Each row is followed by its class.
[ 51   0  16  13 -27 -22 -15  -2 -17  31 -20  26 -26  50  -8   4  22  26
  26  13  25  26  66  -1 -75  27 -13  17   2  -5 -15  -8  50  52  14  -4
   2 -19  21 -23 -35  10 -21] : <164>
[ 24   2  16 -29  32   7 -20  41  -8 -15 -10   1  -1  12  -6 -50  21  11
  -3 -42 -10  -4 -27 -11   2  23  16  42  10   4 -10   5  29  12  -6  -4
  -8  -6   0  -8  26 -11   2] : <142>
[ 12   6   6  -5 -19  -1 -12  -8 -11  12  -9   5   3  12   4  -1  10  13
   4 -15   6  -3  20   0 -15   3  -8   5   6 -10 -11 -11   7  26   1  -5
   1   2  10   1  -7   5 -15] : <28>
[ -3  -8  -6  -4 -20  -1   5 -15   1  11  -4  -3   5   2   1   8  -5  10
  15  -2  -4   2  19  -9  -7   1   1  -1  -4 -11 -11  -3   0  -2   9  -2
  -2  -5  10  -6  -6   8  -6] : <28>
[-41  -8  -4  -7 -12  19  20 -26  21   1  14 -17   6  -8   0  15 -15   2
  -2  -5 -16 -17 -19 -10  40 -27   6 -25   1 -30  14  -4 -36 -42   2   4
   4   3  -5  13  20   2  20] : <28>
[-41  -9 -12 -11 -16  18  21 -28  31   5  11 -24  13 -25  -9  19 -20 -12
   2   0 -19 -16 -16  -3  37 -20   3 -21  -9 -29  13   5 -32 -51   2   3
   3  -6   5   6  17  -3  22] : <28>
[-30  -4  -1  -9  13  29  13 -12  19 -10  10  -6  -3   6   4   1 -12   8
 -10  12  -7 -17 -25   0  32 -19  10  -6   2  -6  10   2 -23 -31  -5   1
  12 -10  -8   6   4  -5  13] : <31>
[  1  -6   2  24 -39 -12   9   0 -18   4   3  28  -1  -6   8  40   0  -8
   9  22  -4  29  33  11  -6 -17  -2 -11  -8  13  -6  -9  -5   0  15  -5
  11   3   2   9 -22  21  -1] : <13>
[ 31  -6   9 -59  56  22 -22  50  -4 -12 -16 -11   3  13   3 -87  29  44
  -8 -61  -1  -9 -55 -21   6  42  32  61  16   8 -24  24  44  26 -33  -5
 -30 -25   1   4  33 -17 -20] : <13>
[-17  -1   1  -8   4  10  26 -15  20 -10   0 -15 -10   5   5 -16   8 -13
   2   1  -4 -21 -24   4   9 -10   7   3  -6 -29   7   1  -9 -29   4  -8
  -4   1  -4   4  15  -1  13] : <153>
[ 16  -3  11  -7  12   8  -6  12  -9  -5 -12  19  -4  20   1 -12  12  11
  -7  -1   4 -10   3   1  -2  14  10  26   6  15  -1   2  19   9  -7  -6
  -1 -14   5  -6  -4   0  -5] : <31>
[ -8  -7 -11  44 -42 -14  22 -23  -1  12   0  17  -3   6  -1  50 -10  -7
  13  54  -8  22  31   7  -3 -22  -7 -31 -24 -10   0   3 -29  -6  27  -1
  15  11  12  -9 -16   6   9] : <146>
[-30 -15  -8 -11   5  22  24  -5  31 -11   9 -18   6   2   0 -16  -4  -8
 -10   3 -14 -14 -48  -4  44 -14  15  -8  -7 -22   3  19 -31 -26   2   6
   3   4 -12   7  30 -12  23] : <146>
[ -7  16   4  86 -69 -45  19 -39 -23  18  13  30  -4  18   2 112 -27  -5
  26  81   7  48 100  21 -45 -47 -24 -51 -32  -3   2 -32 -35   6  49   1
  31  39  11 -13 -60  23 -16] : <109>
[-39   1  -4   6 -11   6   7 -32  15   5  14 -15  15  -4   1  42 -10  -4
  -7   5 -18  -4  -5   5  32 -29  -5 -29 -10 -24   3 -11 -41 -36  -8   5
  11  12   0  16  18   4   3] : <28>
[ 36   9   7 -66  70  22 -36  51 -11 -14 -24  -8   2  25  -1 -94  41  46
 -24 -64   5 -17 -57 -14   8  55  21  58  18  21 -20  27  39  53 -42  -1
 -32  -7   0   3  33 -26 -20] : <146>
[-43  -7  -7 -17  19  23  29  -4  37 -15  12 -22   7 -21  -2  -7  -8  -4
 -10   0 -29 -19 -60  -9  63 -18  20 -15 -17 -13  15  27 -41 -48  -9   9
   1   7 -14  11  42 -13  33] : <146>
[ 15  12   5 -29  31  -3 -10  14 -12  -9  -8  -5   4  13   3 -33  29  14
  -3 -17   5  -1 -17   2 -11  25  15  35   4   3 -15   2  27  13 -15  -5
  -6   8   5   1  13  -4  -9] : <153>
[-46  -2 -15   1  -6  22  22 -19  27  -4  19 -11  12 -12   1  21 -12  -9
  -5  15 -15   6 -32   9  45 -30  17 -23 -12  -9   5   8 -37 -50  -5   5
   8  -8 -13  18  14  -2  13] : <13>
[-15  -8  -3  16 -40 -11  20 -34   5  19   8   1   5   3   7  35 -13   3
  15  17  -5   6  38   0  -4 -19 -13 -19 -16 -20  -6  -9 -13 -13  24   5
  15   1   5  -1 -17  17   0] : <28>
[-29   5   7  38 -30 -22  24 -30   2   3  19   1  -3   6  -7  53 -20  -3
  12  45   0  18  35  11   6 -34 -17 -36 -20 -14  19 -19 -37 -23  20   5
  22  17   2   3 -15  -4   5] : <109>
[-71   5   1 -25  44  29  30  -1  35 -25  29 -36  13 -25  -9  -4 -13  13
 -20 -14 -25 -23 -68  -6  84 -28  20 -18 -15 -15  28  14 -53 -60 -27  13
   5  15 -16  26  52 -22  16] : <109>
[-74 -10 -19 -23  21  30  42 -25  52 -19  25 -35   4 -37  -3   2 -15 -31
 -11  -6 -31 -40 -65   3  84 -30  21 -25 -13 -25  29  10 -58 -97 -16   3
   5   5 -21  33  46  -6  47] : <153>
[-10  12  17  15  -2  -9   2  -3 -12   1  11  13  -5  20  -6   0   4  22
   3  13  10  14  22   1   3  -7  -9  -5  -4  -3  14  -8  -5  15   3   4
   5   8   2   3 -11 -11  -8] : <109>
[-34  -9 -14  38 -36  -8  40 -35  19  -5  10   2   3 -12   2  54 -13 -47
  15  40 -21   0   5  14  23 -42  -1 -31 -22 -15  20  -6 -41 -69  18  -2
  26  12  -1   9  -6  14  32] : <153>
[-36   4  -5  -3  13  22   7 -15  14 -11  12  -6   6  -4  -5  21  -7   5
 -16  11 -13 -15 -33   8  51 -18  13 -10 -10  -2   6   4 -32 -32 -22   1
   6   1  -7   8  19  -4   4] : <31>
[ -9  -5  -7  56 -82 -26  19 -57  -9  32   6  11  -2  26   2  81 -21  -4
  26  55   6  31  83   7 -40 -32 -21 -40 -17 -22  -5 -24 -16   2  40  -1
  22   7  13 -16 -51  25  -9] : <28>
[-23  -4   6 -37  44  41  10   7  23 -14  -1 -17   5  -6   2 -37   1  13
 -17 -22 -12 -38 -61  -2  49   3  25  24   1   5  11  22  -7 -34 -24   1
 -10 -16 -15  10  33 -20  10] : <31>
[ 20   5  -2   2  -7  -5   3   4 -10   0 -17  -1  -3  25  -3  -1  17  17
   3   8   8  15   5   6 -16  13   1  10  -7   6 -18  11   8  31   5  -5
 -10   4   9 -13  -1  -4 -17] : <146>
[ 32  -2  15  33 -36 -24  -3   2 -20   9  -1  16 -19  41   2   5   3   5
  16  22   9  26  48   0 -53   0  -9   6  -3  -5 -13 -13  22  34  34  -9
  12   2  11 -21 -26  10  -8] : <142>
[ 26  10   1  28 -25 -24 -12   2 -31  10  -6  18  -7  36  -4  17   8   8
  15  19  10  33  44  12 -41   3 -11  10  -5   3 -25 -15  20  38  22  -6
   5   4  12 -18 -22   1 -20] : <142>
[  8   3  -6  -4  -2  -5   5  -3 -10  -1  -7   8  -2   1   4  -5  12  -1
  10   2   1   0  10   3 -17   5   3  15  -6  -9  -9  -4  13  -1   2  -9
  -2   2  10  -1  -6   6   3] : <153>
[-33  -7 -11   6 -12  13  25 -11  20 -11   3  -2  15  -7  -4  23  -9 -22
  -9  15 -17   0 -33   9  49 -22  16 -21 -15  -6  14  16 -39 -30   1   4
   5  12  -8   8  21  -6  21] : <146>
[-35   3  14 -32  36  15  18   8  15 -13  20 -18   1  -7 -11 -38   0  26
 -13 -17  -6 -16 -39 -12  48   0  10   6   3 -14  22   5 -15 -25 -14  12
   3   0 -13  17  36 -28  16] : <109>
[ -41   -3    3  -70   68   51    2   20   35  -29    3  -31   25  -46
  -11  -50    7    0  -25  -77  -44  -47 -109  -21  104   10   39   12
   14   -1   24   19  -35  -62  -48    5  -14    0  -24   32   87  -14
   22] : <28>
[ 61   4   4 -41  34   6 -30  43 -21  -1 -33   4  -1  35  -3 -71  32  46
  -7 -36  18   8 -16  -8 -33  55  10  60  14  18 -33  21  52  71 -19  -6
 -30 -12  16 -13  10 -20 -30] : <146>
[ -1  -3  -2  15 -21   2  12  -9   7   7  -6   4  -7  24   2  13  -4   7
   0  26   1   9   8   2   1 -12   0 -11 -10 -11   0   8 -14   3  12   2
  -5   0   7  -2  -3  -7   8] : <146>
[ 23  21  16 -36  45   4 -25  41 -21 -10 -12  -3  -3  16 -10 -51  24  46
  -7 -34   8   3  -7  -9 -19  33   6  46  12  14  -9   8  35  43 -22  -1
 -17  -5  13  -8  11 -30 -26] : <109>
[ -7   3 -10  39 -45 -20  23 -34   2   8   1  -2  -7  10   2  45  -1 -26
  23  42   3   8  36  15 -19 -26  -9 -18 -16 -19   2 -11 -13 -18  26  -8
  19  16  12  -9 -32  13   8] : <153>
[-44  -6  14 -59  62  46  22  13  36 -19  11 -33   2 -24  -6 -51  -1  17
 -16 -29 -19 -46 -71 -19  78   7  26  15   4  -5  20  25 -15 -54 -21   4
  -1 -21 -15  16  59 -18  28] : <31>
[-16   3   9 -29  42  30  -4  10  12 -13   2 -10  -4   3  -1 -33   9  25
 -18 -17  -6 -26 -40  -4  39   9  14  19   6   7   3  12  -4 -11 -30  -4
  -2 -11  -4   9  27 -13  -4] : <31>
[ 19   7  10  65 -63 -50   7 -27 -34  20   7  31  -7  36   1  69 -10   8
  29  66  23  47 105  10 -75 -20 -24 -22 -14  -1   1 -32   2  34  45  -3
  25  19  21 -25 -75  10 -16] : <109>
[-50  -4   3 -31  39  42  18  -8  35 -20  19 -19   4 -21   4 -19  -9   5
 -23 -15 -10 -44 -60   3  75 -17  13  -6   4  -6  21   7 -37 -49 -25  -3
   4   0 -19  26  39  -9  21] : <31>
[  6  18   2   3  11 -11  -9   4 -27   1   3  12  12  11 -10  18   5  27
  -3   8  10  18  15   1  -6   0   2   4  -6  12 -12  -5  -1  29 -11  -1
  -3  20   8  -2 -11  -5 -23] : <109>
[-28  -7   0 -23   9  25  15  -4  31   1  10 -12 -10  -3 -14  -3   2   8
   1  -8 -13  -5 -26  -8  28  -5  16 -16   3 -24  16   4 -18 -35  -6   9
  17 -15  -7   9  25  -3  21] : <164>
[-29  -1   9  28 -29  -4  21 -19   8   5  23   1 -11   3  -4  26 -10  -8
   2  24 -13   5  13   5  27 -28  -2 -30 -14 -17  13 -11 -31 -30  22   2
  21   8 -11   6   4   5  20] : <142>
[-39 -11  -7  37 -45  -7  44 -30  22   2   8   2  10  -9   0  65 -19 -35
  -2  47 -13   8   8  19  35 -42   1 -43 -34  -6  17   9 -53 -41  19   2
  13  20   0   8  -2   8  22] : <146>
[ 15   6   3   8 -17  -9   0  -8   5  12  -8   5 -12  21 -10  30  21  10
  12  10   7  17  24  12 -23   5  -5  -6 -11   4 -10  -1   6  11  -5   0
  16  -5  13  -7  -8  14 -19] : <164>
[-47   1   4 -40  55  50   6  10  26 -23  10 -22   5 -17  -4 -26   3   9
 -23 -21 -23 -37 -73  -5  74  -4  27  12   4  -1  19  20 -21 -44 -33   2
  -2  -3 -14  16  49 -18  17] : <31>
[  0 -16  -3  21 -33  -7  26  -9   9   3  -5  -2 -10  17   2  13  -7   3
  15  33  -8  15  17  -2  -9 -11   1 -11 -22 -20  -8  12 -11  -9  38   3
   9  -6   7 -18 -11   2   5] : <146>
[ 61  12  20 -17  25 -13 -38  42 -31  -2 -20  10 -10  45  -2 -63  35  37
   3 -32  18  11   9  -9 -47  46   5  56  14   7 -29  -1  59  67   0 -12
 -22  -9  18 -25   2 -11 -29] : <142>
[-29  13   7 -41  55  27 -11  24  11 -22  15 -20  11 -10  -5 -40  11  21
 -20 -44 -16 -22 -72  -9  73   1  25   7   0  -5   2  11 -16 -15 -28   2
  -2  14 -11  22  58 -13   8] : <142>
[ 62   4  14 -12 -21 -24 -33   6 -40  27 -22  21  -5  48   5 -29  23  44
  10 -13  29  20  64  -8 -75  41 -10  37  21   7 -32 -18  57  75  13  -4
  -7 -14  21 -19 -40   4 -35] : <28>
[-26  15   5  21 -10  -9   5 -15  -7   1  18   1   8   6  -5  44 -12  17
   4  25  -1  19  25   6   7 -27  -7 -20 -18  -5   2  -9 -24   1  -1   4
  14  24   4   3  -9  -4 -11] : <109>
[-74   1  -9  -1  -7  27  35 -30  37  -4  35 -15  -1 -27   1  25 -20  -6
  -8  23 -22  -3 -29   2  73 -41  15 -52  -9 -18  28   2 -60 -72   3   9
  22  -3 -22  28  13   2  32] : <13>
[ 20   1  11 -43  44  15 -20  40  -8 -11  -5   4  -1   6  -6 -76  24  30
  -5 -46  -1 -21 -36 -23  14  32  27  41  15  -7 -12   6  28  15  -8  -7
 -18 -13   1  -6  28 -17   8] : <142>
[ -6   4   6  32 -23 -17  16 -15 -13   5   7   3  -3  17  -1  40  -9  17
  12  33  11  18  41   3 -25 -23  -8 -18 -14 -13   5 -15 -16   8  20  -3
  11  18  13  -8 -31  -1 -13] : <109>
[ -3   4  -3  24 -32 -12  11 -23   8  19   2   8 -12  23  -8  54   4  12
  17  28   9  29  41  13 -24 -13  -8 -21 -21 -18 -11 -10  -8  -3   6   8
  14  -4  11  -5 -16  14 -11] : <164>
[-72  -6  -9  48 -45   0  43 -42  31  -4  43  -5   9 -23  -1  70 -30 -35
   6  42 -27   0  -7  10  66 -67   6 -61 -33 -30  17  -9 -75 -75  22   6
  37  22 -19  16  18  14  40] : <142>
[ 15 -13  12 -35  17  16 -11  18   5  -1 -14  -9  15  11  -6 -43  17   3
  -3 -48 -10 -17 -25 -16  12  25  14  39  10  -1  -1  14  25  -4 -14   3
 -15 -19   3  -1  21  -7   0] : <28>
[ 13   3  14 -36  19  17  -5  23   5  -3  -8  -4 -12  19   5 -50  20  27
   0 -21   5   0 -15 -11  -6  20  23  27  13   6  -9  12  26   7  -2  -3
 -10 -25  -3   0   0  -5  -4] : <13>
[ 27   6   2 -16  13  -9  -2  12  -4   1 -15  -1 -10  15  -1 -40  23   6
  11 -10   4  -2   7  -4 -24  29   3  37   2   6 -11   8  33  12  -2  -8
  -7  -7  13 -10  -7  -4  -7] : <153>
[-51   4  -5 -44  46  40  14  -5  47 -10  14 -27   3 -13 -14  -9   6  16
 -18 -30 -17 -28 -75  -2  75  -9  27 -19  -4 -20  14  14 -36 -50 -40  11
   2  -3 -18  27  62  -7  14] : <164>
[ 23   2   3 -32   6   6 -24  13 -28   4 -16   4  14  11   0 -26  25  22
  -6 -42   6  -2  -3  -6 -10  24  10  28  12  12 -13   1  26  36 -19  -4
 -20  -8  10   2   1   0 -20] : <28>
[  1  -7   3   0  -6   2   7   7   7  -3  -7   6  17   6  -1   3   6 -10
  -4   7  -6   6 -11   5  22   0  12   3 -11   4   0  15 -11  -2   4   1
  11   8   3   2  13  -5   8] : <146>
[ -2  -4   7 -19   9  17   1  11   9  -7   3  -2 -10   4   7 -39  11  10
  -3 -14  -1  -8 -27  -9   9   0  13  11  10  -7  -3   8   4  -5  -4  -7
  -7 -18  -6   7   8  -4   6] : <13>
[ 47  -2  17  -5 -20 -14 -24   3 -27  18 -20   4   1  33   3 -17  24  27
  14 -14  15   7  40 -13 -53  26  -5  31  14  -6 -21  -8  40  50   7 -11
 -10  -8  25 -23 -23   1 -25] : <28>
[-32  -1   3   7  -7  -3  19 -13  11  -8  22  -2  -5   0  -3   7  -8  -5
   1  13 -12  -3 -14  -3  33 -21   8 -20  -8 -29  11 -13 -27 -32  16   4
  10   9  -9   3  21  -3  30] : <142>
[-20 -10  -5  16 -31   4  25  -7  13   0  12  -6  -9   3   8  24 -11  -5
  10  22 -10  20  15   0   1 -29   2 -22  -9 -12   4   1 -20 -26  24   2
  14 -13   4   5 -19   9   8] : <13>
[-24   2   9 -38  39  35   1   2  12 -12  11  -7  -7   1   5 -39   9  26
 -18 -17   3 -33 -37  -3  44   8  14  10  15   5  11   3  -5  -9 -18  -2
   3 -10 -14  15  25  -7  10] : <31>
[ 30   4  11  71 -82 -37   5 -37 -30  32  -2  30 -22  51  12  73  -7   7
  24  79  26  38 114  22 -80 -15 -26 -12 -19  13 -15 -19  18  48  48  -7
  23   2  20 -33 -80  26 -30] : <31>
[ 12 -11  21 -37  32  22  -1  18  -1  -9  -6  -7  -9  15   2 -55  17  26
  -8 -25   5 -27 -30 -11  10  27  18  41  16   3   5   7  26  10  -9  -4
 -10 -14  -7  -5  10 -11  -1] : <31>
[-54 -10  -5 -55  46  47  27  11  41 -19  15 -36   7 -34   2 -43  -1   5
 -16 -38 -28 -33 -88 -10  88 -10  29   2  -1 -11  16  25 -30 -67 -24   8
 -11 -18 -24  34  52 -18  30] : <13>
[ 19   3   1 -11 -18  -3 -14  -4 -14  14 -10  -4  11  20  -3   6   6  19
   7 -11   8  11  27  -5 -26  13   3  13   2   2 -17  -1  22  29   1  -4
  -6  -4  17 -10  -9   9 -21] : <28>
[ 14  -3   6 -20  15   1  -2  22  -6  -5   3  -1  -3   6  -1 -44   4  16
   2 -22   2  -6 -20 -12   1  13  14  26   2  -4 -15   5  18  15   7  -4
 -15   0  -1  -4  15  -7   4] : <142>
[-50  18   2   6  14   8  13 -12  15 -12  25 -18  10  -5 -10  23  -6  14
   0   9  -9   6 -18   4  54 -26   2 -20 -14  -3  19   3 -40 -31 -16  11
  13  18  -6  14  23 -19   1] : <109>
